Here is a tiny trained network, its code and every weight. The questions are about switching its units off for an input and a class, where a switched-off unit gives its printed mean instead of its output.

import numpy as np


def w(rows, s, z=0):
    codes = np.array(rows[::2]) - 128.0
    scale = np.full(codes.shape[1], s)
    scale[-1] = z or s
    return codes * scale


def f(y):
    return np.maximum(y, 0)


def log_softmax(a):
    a = a - a.max(-1, keepdims=True)
    return a - np.log(np.exp(a).sum(-1, keepdims=True))


def net(x, mask):
    res = np.array(x, float).reshape(1, 6) / 4 @ E
    y = f(res @ A[0][:, :-1].T + A[0][:, -1])
    res = res + np.where(mask, y, B[0][:, -1]) @ B[0][:, :-1]
    return log_softmax(res[-1] @ U[:, :-1].T + U[:, -1])


A, B = {}, {}
E = w([
[140,151,119,126,111,117,148,113,142],'x0',
[92,98,30,127,86,124,173,138,9],'x1',
[232,168,163,191,65,113,94,178,108],'x2',
[137,142,140,113,111,199,193,234,179],'x3',
[129,117,129,120,127,132,124,128,124],'x4',
[132,111,128,107,131,136,116,131,121],'x5',
],0.013)
A[0] = w([
[161,120,170,146,123,164,130,182,197,96],'N1',
[164,126,169,135,104,133,136,175,159,104],'N2',
[108,129,128,112,158,124,160,125,159,47],'N3',
[71,122,116,93,148,139,147,107,165,235],'N4',
[165,148,116,122,175,171,115,141,134,95],'N5',
[121,130,173,121,138,131,109,101,162,107],'N6',
[140,124,158,138,131,79,86,53,92,178],'N7',
[111,110,129,129,122,143,159,157,136,40],'N8',
[156,127,154,151,131,69,58,38,99,17],'N9',
[128,122,177,126,155,123,93,85,209,77],'N10',
[106,126,100,126,128,115,114,78,74,138],'N11',
[140,127,143,133,154,125,110,113,176,205],'N12',
[197,135,158,154,92,102,107,148,64,2],'N13',
[110,127,102,156,133,130,128,125,128,126],'N14',
[118,131,175,118,146,122,98,92,180,47],'N15',
[181,115,173,172,85,136,125,139,92,175],'N16',
[94,124,105,122,116,122,125,135,140,105],'N17',
[65,115,92,107,141,105,149,75,111,138],'N18',
[180,149,126,107,152,128,116,150,137,97],'N19',
[130,125,157,116,133,120,116,116,160,193],'N20',
[7,106,122,77,155,158,170,92,212,88],'N21',
[125,124,77,130,98,125,175,170,37,14],'N22',
[104,125,135,110,114,173,201,212,148,12],'N23',
[108,136,93,111,150,141,108,123,106,131],'N24',
[76,124,88,121,138,121,142,49,72,140],'N25',
[185,131,115,164,115,123,103,144,100,73],'N26',
[168,136,144,141,112,138,113,165,157,113],'N27',
[159,123,101,136,134,112,150,165,120,31],'N28',
],0.014,0.0089)
B[0] = w([
[109,113,209,105,123,86,131,135,121,229],'N1',
[98,145,189,124,129,101,130,136,128,207],'N2',
[144,139,160,117,116,153,122,133,147,151],'N3',
[139,123,44,140,133,105,112,105,121,234],'N4',
[132,146,147,115,123,116,149,121,128,151],'N5',
[121,129,85,169,134,135,119,130,126,176],'N6',
[142,147,43,153,136,173,139,118,137,237],'N7',
[127,117,86,119,119,113,114,106,115,148],'N8',
[158,155,172,98,121,236,117,170,162,218],'N9',
[143,110,36,149,131,149,115,104,107,209],'N10',
[103,104,134,141,139,68,139,119,123,217],'N11',
[137,100,146,98,140,186,108,158,121,203],'N12',
[137,95,16,138,127,120,124,107,108,213],'N13',
[132,93,121,92,129,125,125,131,117,150],'N14',
[130,123,65,126,109,91,154,99,119,179],'N15',
[119,128,149,111,131,167,133,138,138,244],'N16',
[121,135,133,116,132,112,128,112,119,150],'N17',
[105,104,161,125,125,71,142,124,98,231],'N18',
[109,126,154,108,148,130,126,136,108,162],'N19',
[133,172,144,144,110,144,153,143,144,187],'N20',
[162,160,134,132,126,242,121,162,152,255],'N21',
[170,172,101,127,137,254,110,142,175,237],'N22',
[154,123,29,164,135,160,114,96,123,213],'N23',
[124,161,147,142,99,93,158,103,141,169],'N24',
[108,100,165,126,120,36,124,119,109,249],'N25',
[134,147,85,160,145,139,128,97,149,196],'N26',
[123,127,167,100,122,114,140,139,131,200],'N27',
[128,101,153,113,151,170,98,143,127,148],'N28',
],0.02,0.015)
U = w([
[144,112,4,207,140,129,153,65,90,252],'0',
[163,177,121,120,142,204,144,206,179,98],'1',
[56,87,203,103,113,18,207,139,67,6],'2',
],0.011,0.0017)

Each question gives the input, the list of numbers given to net, and the class t.
The units are the neurons (one row each of A and B). Each row of codes is followed by its name. A weight is (code - 128) times the scale printed after its matrix; where a second scale follows, it is the last column's (A, B and U).
mask holds one flag per neuron, in row order. A switched-off neuron (its flag False) gives its mean, the last column of its row in B, instead of its output. The means were averaged over made-up inputs and are rounded, as every weight is.
A unit's drop is (log p(t) with every unit on - log p(t) with that unit switched off) / (log p(t) with every unit on - log p(t) with every unit switched off).
most important unit: the unit with the biggest drop
top k neurons: the k neurons with the biggest drops, biggest first
drop of u: that unit's drop, to one decimal
input [3,1,-6,5,-6,7], class 0: top 2 neurons : (N4 N23)
input [-2,3,0,7,-6,-6], class 0: most important unit : N23
input [2,7,7,3,6,-2], class 1: top 2 neurons : (N22 N16)
input [4,7,-1,-5,-3,-3], class 2: top 2 neurons : (N25 N18)
input [2,3,2,1,5,4], class 1: top 3 neurons : (N4 N23 N10)
input [0,1,-4,-6,-7,-1], class 2: top 2 neurons : (N25 N18)
input [2,-7,-3,0,4,4], class 0: top 4 neurons : (N10 N15 N9 N22)
input [-6,-4,-4,0,-3,6], class 0: top 2 neurons : (N9 N10)
input [-5,-8,0,-3,-2,-4], class 0: top 3 neurons : (N10 N15 N22)
input [-7,-7,-4,-1,-5,0], class 0: top 3 neurons : (N10 N15 N4)
input [-3,3,-3,7,-3,7], class 0: top 3 neurons : (N23 N9 N4)
input [-2,-4,1,-6,-1,5], class 1: top 2 neurons : (N9 N13)
input [0,2,-3,8,-6,4], class 0: drop of N9 : 1.1
input [2,3,-4,-2,5,8], class 2: most important unit : N25
input [0,-3,6,-6,-3,-2], class 1: drop of N9 : 6.8
input [6,-1,3,5,-6,1], class 2: drop of N21 : 0.2
